Below are the code and all the weights of a small trained network. Each question names an input and a class and asks about switching units off, where a switched-off unit gives its printed mean instead of its output.

import numpy as np


def w(rows, s, z=0):
    codes = np.array(rows[::2]) - 128.0
    scale = np.full(codes.shape[1], s)
    scale[-1] = z or s
    return codes * scale


def f(y):
    return np.maximum(y, 0)


def log_softmax(a):
    a = a - a.max(-1, keepdims=True)
    return a - np.log(np.exp(a).sum(-1, keepdims=True))


def net(x, mask):
    res = np.array(x, float).reshape(1, 6) / 4 @ E
    y = f(res @ A[0][:, :-1].T + A[0][:, -1])
    res = res + np.where(mask, y, B[0][:, -1]) @ B[0][:, :-1]
    return log_softmax(res[-1] @ U[:, :-1].T + U[:, -1])


A, B = {}, {}
E = w([
[213,24,227],'x0',
[79,241,251],'x1',
[111,243,164],'x2',
[27,176,41],'x3',
[31,74,253],'x4',
[114,141,184],'x5',
],0.0044)
A[0] = w([
[228,183,157,125],'N1',
[63,196,73,119],'N2',
[157,118,139,254],'N3',
[53,91,250,56],'N4',
[149,54,18,128],'N5',
[127,116,99,152],'N6',
],0.018,0.0066)
B[0] = w([
[126,51,100,216],'N1',
[209,206,113,236],'N2',
[153,156,254,240],'N3',
[188,71,85,254],'N4',
[123,41,123,255],'N5',
[168,137,173,166],'N6',
],0.034,0.0081)
U = w([
[2,139,52,50],'0',
[175,68,144,120],'1',
[148,210,103,53],'2',
[112,102,187,252],'3',
],0.0074,0.0046)

Each question gives the input, the list of numbers given to net, and the class t.
The units are the neurons (one row each of A and B). Each row of codes is followed by its name. A weight is (code - 128) times the scale printed after its matrix; where a second scale follows, it is the last column's (A, B and U).
mask holds one flag per neuron, in row order. A switched-off neuron (its flag False) gives its mean, the last column of its row in B, instead of its output. The means were averaged over made-up inputs and are rounded, as every weight is.
A unit's drop is (log p(t) with every unit on - log p(t) with that unit switched off) / (log p(t) with every unit on - log p(t) with every unit switched off).
The circuit of an input: a set's keep is (log p(t) with only the set's units on - log p(t) with every unit switched off) / (log p(t) with every unit on - log p(t) with every unit switched off). Starting from all 6 units, units are removed one at a time, each time the one whose removal leaves the highest keep (on an exact tie, the one counted first), for as long as the keep stays at least 0.8.
units of the circuit, in order: the units of the circuit, biggest drop first
unit that matters most: the unit with the biggest drop
k most important neurons: the k neurons with the biggest drops, biggest first
drop when u is switched off: that unit's drop, to one decimal
input [6,8,-8,1,-6,-7], class 3: units of the circuit, in order -> (N4, N2)
input [2,1,0,4,-1,-1], class 3: 2 most important neurons -> (N4, N2)
input [-7,7,5,0,-1,5], class 2: unit that matters most -> N2
input [8,6,-3,-1,-5,-5], class 3: units of the circuit, in order -> (N4, N3)
input [3,5,-2,7,1,-3], class 2: units of the circuit, in order -> (N5, N1)
input [-7,0,1,4,7,8], class 2: 2 most important neurons -> (N2, N5)
input [7,4,5,4,-7,-4], class 3: 2 most important neurons -> (N4, N5)
input [-5,-1,-2,5,5,5], class 2: 2 most important neurons -> (N2, N5)
input [4,4,5,-2,-4,-3], class 3: drop when N5 is switched off -> 0.3
input [2,3,8,7,-7,2], class 2: drop when N2 is switched off -> 0.2
input [-8,5,-3,0,-1,-3], class 2: drop when N2 is switched off -> 0.0
input [-7,-6,6,6,1,8], class 2: drop when N2 is switched off -> 0.1
